Here is a tiny trained network, its code and every weight. The questions are about switching its units off for an input and a class, where a switched-off unit gives its printed mean instead of its output.

import numpy as np


def w(rows, s, z=0):
    codes = np.array(rows[::2]) - 128.0
    scale = np.full(codes.shape[1], s)
    scale[-1] = z or s
    return codes * scale


def norm(h):
    return h / np.sqrt((h * h).mean(-1, keepdims=True) + 1e-5)


def f(y):
    return np.maximum(y, 0)


def log_softmax(a):
    a = a - a.max(-1, keepdims=True)
    return a - np.log(np.exp(a).sum(-1, keepdims=True))


def net(x, mask):
    res = np.array(x, float).reshape(1, 8) / 4 @ E
    u = 0
    for l in range(3):
        y = f(norm(res) @ A[l][:, :-1].T + A[l][:, -1])
        res = res + np.where(mask[u : u + 10], y, B[l][:, -1]) @ B[l][:, :-1]
        u += 10
    return log_softmax(norm(res)[-1] @ U[:, :-1].T + U[:, -1])


A, B = {}, {}
E = w([
[189,194,101],'x0',
[16,167,1],'x1',
[128,128,126],'x2',
[65,64,156],'x3',
[109,142,140],'x4',
[112,136,139],'x5',
[133,127,126],'x6',
[98,143,152],'x7',
],0.007)
A[0] = w([
[129,138,82,165],'0.n0',
[87,133,187,117],'0.n1',
[114,124,179,147],'0.n2',
[116,78,93,60],'0.n3',
[97,253,102,112],'0.n4',
[188,185,159,7],'0.n5',
[37,113,97,82],'0.n6',
[181,112,172,12],'0.n7',
[89,100,230,23],'0.n8',
[93,202,125,87],'0.n9',
],0.012,0.0019)
B[0] = w([
[115,139,15,191],'0.n0',
[157,98,143,185],'0.n1',
[217,93,30,188],'0.n2',
[94,125,132,165],'0.n3',
[207,92,53,254],'0.n4',
[84,137,180,218],'0.n5',
[23,167,84,253],'0.n6',
[186,143,94,224],'0.n7',
[253,86,77,229],'0.n8',
[195,116,89,194],'0.n9',
],0.0054,0.0047)
A[1] = w([
[47,108,124,106],'1.n0',
[111,171,99,53],'1.n1',
[106,27,199,4],'1.n2',
[90,72,95,136],'1.n3',
[96,205,120,133],'1.n4',
[183,121,200,123],'1.n5',
[255,130,77,113],'1.n6',
[134,36,166,59],'1.n7',
[189,88,144,74],'1.n8',
[153,123,95,96],'1.n9',
],0.014,0.003)
B[1] = w([
[38,195,160,158],'1.n0',
[255,144,46,146],'1.n1',
[247,25,46,147],'1.n2',
[13,166,103,163],'1.n3',
[162,111,236,149],'1.n4',
[34,94,18,185],'1.n5',
[3,131,194,247],'1.n6',
[221,96,78,158],'1.n7',
[117,57,213,182],'1.n8',
[180,144,156,153],'1.n9',
],0.0046,0.013)
A[2] = w([
[148,143,80,108],'2.n0',
[141,107,107,3],'2.n1',
[89,63,176,211],'2.n2',
[160,134,105,84],'2.n3',
[78,28,128,158],'2.n4',
[126,100,96,60],'2.n5',
[59,166,73,59],'2.n6',
[212,171,251,192],'2.n7',
[90,108,162,144],'2.n8',
[68,158,144,176],'2.n9',
],0.015,0.0045)
B[2] = w([
[171,117,131,163],'2.n0',
[142,91,148,129],'2.n1',
[176,201,130,254],'2.n2',
[144,161,141,137],'2.n3',
[170,173,218,250],'2.n4',
[72,72,139,141],'2.n5',
[109,73,97,222],'2.n6',
[2,196,148,226],'2.n7',
[156,159,168,183],'2.n8',
[100,76,168,200],'2.n9',
],0.0069,0.0083)
U = w([
[162,128,233,129],'0',
[42,150,149,214],'1',
[80,81,28,196],'2',
[198,163,15,1],'3',
[209,8,149,45],'4',
],0.016,0.0028)

Each question gives the input, the list of numbers given to net, and the class t.
The units are the neurons (one row each of A and B). Each row of codes is followed by its name. A weight is (code - 128) times the scale printed after its matrix; where a second scale follows, it is the last column's (A, B and U).
mask holds one flag per neuron, layer by layer. A switched-off neuron (its flag False) gives its mean, the last column of its row in B, instead of its output. The means were averaged over made-up inputs and are rounded, as every weight is.
A unit's drop is (log p(t) with every unit on - log p(t) with that unit switched off) / (log p(t) with every unit on - log p(t) with every unit switched off).
The circuit of an input: a set's keep is (log p(t) with only the set's units on - log p(t) with every unit switched off) / (log p(t) with every unit on - log p(t) with every unit switched off). Starting from the 12 units with the biggest drops (on a tie, the unit counted first), units are removed one at a time, each time the one whose removal leaves the highest keep (on an exact tie, the one counted first), for as long as the keep stays at least 0.8.
units of the circuit, in order: the units of the circuit, biggest drop first
most important unit: the unit with the biggest drop
k most important neurons: the k neurons with the biggest drops, biggest first
k most important neurons of layer l: the k neurons of layer l with the biggest drops, biggest first
drop when u is switched off: that unit's drop, to one decimal
input [6,-5,-5,-6,6,-1,6,-6], class 1: most important unit -> 2.n7
input [-3,0,3,8,-3,-8,-6,6], class 4: units of the circuit, in order -> 1.n2; 1.n6
input [2,0,7,-5,-8,3,-7,-6], class 1: 2 most important neurons -> 0.n6; 1.n5
input [-5,-1,-1,-1,0,6,-5,5], class 0: 4 most important neurons -> 0.n8; 0.n2; 2.n4; 1.n6
input [-1,-4,-7,1,1,7,-3,7], class 4: 4 most important neurons -> 1.n5; 0.n1; 1.n7; 1.n0
input [1,2,5,-5,-3,7,-7,0], class 3: 2 most important neurons -> 1.n5; 2.n7
input [2,-1,-6,-5,-5,5,1,-3], class 1: 2 most important neurons -> 2.n4; 2.n7
input [-7,0,-5,2,-1,1,4,7], class 4: 3 most important neurons of layer 1 -> 1.n2; 1.n6; 1.n7
input [5,-3,5,8,-6,-6,-2,-8], class 0: 2 most important neurons -> 2.n4; 1.n6
input [-3,1,0,-8,-5,6,6,1], class 2: 3 most important neurons -> 1.n6; 2.n4; 2.n2
input [6,2,3,-2,5,-7,2,4], class 3: 2 most important neurons of layer 1 -> 1.n5; 1.n3
input [-1,1,-3,-4,-3,7,8,8], class 2: 4 most important neurons -> 0.n8; 0.n4; 1.n6; 1.n8
input [-5,-8,-7,2,3,1,7,-1], class 4: 3 most important neurons of layer 1 -> 1.n2; 1.n7; 1.n5
input [0,-1,0,6,-7,-7,7,4], class 4: units of the circuit, in order -> 2.n7
input [5,-5,-6,0,8,2,-8,4], class 1: 2 most important neurons of layer 1 -> 1.n3; 1.n2
input [1,-3,2,-3,-2,-4,4,1], class 1: 2 most important neurons -> 0.n7; 1.n2
input [8,-1,2,-6,-4,-5,7,-3], class 1: 2 most important neurons -> 1.n6; 2.n7
input [-2,1,7,-4,2,2,0,7], class 2: drop when 1.n8 is switched off -> 0.1
input [-7,-6,7,3,7,1,5,-7], class 4: drop when 1.n0 is switched off -> 0.0
input [7,-8,-2,-1,8,-8,-3,-6], class 1: drop when 2.n7 is switched off -> 0.6
input [0,0,2,0,-6,-4,-3,-4], class 0: most important unit -> 0.n6
